Below is a small trained network, with its code and all its weights. Each question gives an input and a target symbol and asks what happens when units are switched off, that is, made to give their printed mean instead of their output.

import numpy as np


def w(rows, s, z=0):
    codes = np.array(rows[::2]) - 128.0
    scale = np.full(codes.shape[1], s)
    scale[-1] = z or s
    return codes * scale


def norm(h):
    return h / np.sqrt((h * h).mean(-1, keepdims=True) + 1e-5)


def f(y):
    return np.maximum(y, 0)


def softmax(a):
    e = np.exp(a - a.max(-1, keepdims=True))
    return e / e.sum(-1, keepdims=True)


def log_softmax(a):
    a = a - a.max(-1, keepdims=True)
    return a - np.log(np.exp(a).sum(-1, keepdims=True))


def net(x, mask):
    ids = ['γελμξπσφω'.index(c) for c in x.split()]
    T = len(ids)
    res = E[ids] + P[:T]
    u = 0
    for l in range(2):
        q, k, v = (norm(res) @ M[l].T for M in (Q, K, V))
        z = softmax(np.where(np.tri(T) > 0, q @ k.T / 4**0.5, -1e9)) @ v
        res = res + np.where(mask[u], z, O[l][:, -1]) @ O[l][:, :-1]
        u += 1
        y = f(norm(res) @ A[l][:, :-1].T + A[l][:, -1])
        res = res + np.where(mask[u : u + 4], y, B[l][:, -1]) @ B[l][:, :-1]
        u += 4
    return log_softmax(norm(res)[-1] @ U[:, :-1].T + U[:, -1])


Q, K, V, O, A, B = {}, {}, {}, {}, {}, {}
E = w([
[110,112,188,115,147,176,110,149,46],'γ',
[41,171,171,179,96,129,150,105,77],'ε',
[151,106,180,227,131,137,171,90,157],'λ',
[155,187,167,142,87,87,125,190,88],'μ',
[115,113,106,86,63,128,174,139,150],'ξ',
[178,132,29,125,141,230,111,150,116],'π',
[152,163,171,81,164,133,194,70,118],'σ',
[54,197,74,190,160,86,139,187,163],'φ',
[55,71,167,78,199,108,139,253,145],'ω',
],0.021)
P = w([
[98,24,87,116,138,1,150,86,121],'0',
[77,201,225,86,26,187,107,130,133],'1',
[93,203,200,83,70,197,106,159,128],'2',
[95,192,124,74,58,182,112,151,115],'3',
[92,170,112,57,89,155,120,166,108],'4',
[106,159,87,64,109,152,143,181,115],'5',
[86,149,75,73,134,109,173,175,136],'6',
[75,144,55,75,131,120,190,174,130],'7',
[68,144,49,74,152,103,202,176,122],'8',
],0.0065)
Q[0] = w([
[108,123,126,127,148,81,162,140,112],'L0H0',
[104,185,169,112,109,189,162,154,155],'L0H0',
[126,135,174,131,130,151,85,113,143],'L0H0',
[104,109,141,102,92,87,10,39,161],'L0H0',
],0.012)
K[0] = w([
[122,93,133,104,123,132,119,123,113],'L0H0',
[89,66,71,145,170,48,137,156,128],'L0H0',
[136,154,131,122,86,166,186,180,126],'L0H0',
[142,198,181,84,117,253,124,127,196],'L0H0',
],0.011)
V[0] = w([
[133,111,186,164,134,179,34,70,33],'L0H0',
[188,94,125,109,254,223,144,177,158],'L0H0',
[110,199,74,230,187,195,183,64,102],'L0H0',
[148,232,83,95,181,79,133,207,30],'L0H0',
],0.0087)
O[0] = w([
[175,85,143,170,156,151,253,144,98,4],'L0H0',
[183,78,44,54,111,161,138,189,79,79],'L0H0',
[250,109,175,151,121,2,177,145,128,29],'L0H0',
[149,219,138,133,121,185,126,154,74,224],'L0H0',
],0.0082,0.0038)
A[0] = w([
[188,117,68,248,87,171,114,31,116,154],'L0N0',
[161,216,137,128,109,129,91,160,151,134],'L0N1',
[81,112,104,134,124,94,166,36,66,159],'L0N2',
[186,143,89,134,180,154,139,14,154,253],'L0N3',
],0.012,0.0035)
B[0] = w([
[128,92,177,160,56,161,2,217,162,170],'L0N0',
[91,141,85,74,126,32,145,154,61,242],'L0N1',
[116,155,154,116,98,214,200,120,175,210],'L0N2',
[163,205,174,23,103,87,146,222,223,255],'L0N3',
],0.0078,0.0063)
Q[1] = w([
[159,158,177,93,115,144,138,138,139],'L1H0',
[233,116,90,143,141,119,83,4,108],'L1H0',
[123,160,116,120,222,116,163,153,164],'L1H0',
[136,150,125,84,88,107,89,25,147],'L1H0',
],0.013)
K[1] = w([
[106,123,100,107,168,125,179,137,99],'L1H0',
[109,139,239,178,28,166,66,59,2],'L1H0',
[162,74,140,176,187,118,162,106,175],'L1H0',
[71,163,171,174,124,183,142,160,95],'L1H0',
],0.012)
V[1] = w([
[145,138,60,120,8,170,136,91,114],'L1H0',
[168,203,178,60,156,133,90,102,101],'L1H0',
[126,112,162,96,56,101,133,120,161],'L1H0',
[196,88,162,126,106,118,62,174,100],'L1H0',
],0.016)
O[1] = w([
[156,166,92,132,180,67,254,26,138,104],'L1H0',
[117,92,135,96,18,160,153,62,149,251],'L1H0',
[30,60,101,75,120,117,137,82,133,199],'L1H0',
[59,190,217,57,153,201,97,120,187,33],'L1H0',
],0.0081,0.011)
A[1] = w([
[149,93,190,104,166,173,71,47,40,178],'L1N0',
[219,142,100,106,253,135,50,61,195,19],'L1N1',
[102,119,135,94,121,85,55,55,128,138],'L1N2',
[150,97,100,144,147,173,76,40,187,3],'L1N3',
],0.017,0.0024)
B[1] = w([
[184,130,97,177,124,122,226,175,164,184],'L1N0',
[124,249,172,61,166,226,42,119,165,131],'L1N1',
[196,118,69,144,207,118,177,121,90,255],'L1N2',
[210,141,152,175,81,172,140,147,232,149],'L1N3',
],0.011,0.009)
U = w([
[213,109,163,165,176,189,201,164,65,69],'γ',
[133,127,226,215,92,108,91,100,190,178],'ε',
[67,42,186,84,221,110,117,180,162,41],'λ',
[57,210,194,206,95,158,115,35,68,47],'μ',
[95,196,46,201,188,49,146,107,217,122],'ξ',
[180,232,185,35,153,143,168,80,196,155],'π',
[158,96,90,80,21,112,175,77,152,252],'σ',
[186,229,113,134,116,2,87,145,83,99],'φ',
[128,156,87,69,144,208,44,186,131,124],'ω',
],0.0069,0.0022)

Each question gives the input, a string of symbols that net reads in full, and the target symbol t.
The units are the heads (4 rows each of Q, K, V and O) and the neurons (one row each of A and B). Each row of codes is followed by its name. A weight is (code - 128) times the scale printed after its matrix; where a second scale follows, it is the last column's (O, A, B and U).
mask holds one flag per unit, layer by layer, with each layer's heads first. A switched-off unit (its flag False) gives its mean, the last column of its rows in O or B, instead of its output. The means were averaged over made-up inputs and are rounded, as every weight is.
A unit's drop is (log p(t) with every unit on - log p(t) with that unit switched off) / (log p(t) with every unit on - log p(t) with every unit switched off).
The circuit of an input: a set's keep is (log p(t) with only the set's units on - log p(t) with every unit switched off) / (log p(t) with every unit on - log p(t) with every unit switched off). Starting from all 10 units, units are removed one at a time, each time the one whose removal leaves the highest keep (on an exact tie, the one counted first), for as long as the keep stays at least 0.8.
units of the circuit, in order: the units of the circuit, biggest drop first
most important unit: the unit with the biggest drop
k most important neurons: the k neurons with the biggest drops, biggest first
top k neurons in layer l: the k neurons of layer l with the biggest drops, biggest first
drop when u is switched off: that unit's drop, to one decimal
input π γ ω π γ, target π: 2 most important neurons	(L1N2; L0N0)
input π ξ ε, target π: units of the circuit, in order	(L1H0; L0H0)
input φ γ σ γ μ λ, target φ: units of the circuit, in order	(L0N1; L0H0)
input μ μ π σ γ γ ξ γ, target μ: most important unit	L0H0
input μ γ σ ξ γ σ ξ λ, target ε: top 2 neurons in layer 0	(L0N0; L0N3)
input σ φ π ξ σ γ σ λ, target ε: 2 most important neurons	(L0N0; L0N1)
input ε λ σ π γ σ σ γ π, target ε: units of the circuit, in order	(L0H0; L0N0)
input φ φ ξ ε, target φ: units of the circuit, in order	(L0H0; L1N2)
input ξ π σ γ σ γ ε, target ξ: units of the circuit, in order	(L0H0; L1N2)
input λ φ σ γ π π σ π ξ, target λ: units of the circuit, in order	(L0H0; L1H0; L0N0)
input λ γ λ γ, target λ: units of the circuit, in order	(L1H0; L0H0)
input ε ε γ, target ε: 2 most important neurons	(L1N2; L0N1)
input γ φ σ λ σ ω γ ω, target ω: top 2 neurons in layer 1	(L1N2; L1N0)
input φ σ σ π, target φ: most important unit	L0N1
input γ ξ ω σ σ ε φ γ, target φ: drop when L0H0 is switched off	0.7
input ω σ ε, target ω: drop when L1H0 is switched off	0.2
input ω σ ξ, target ω: drop when L1H0 is switched off	0.2
input γ μ γ, target γ: drop when L0N1 is switched off	0.0
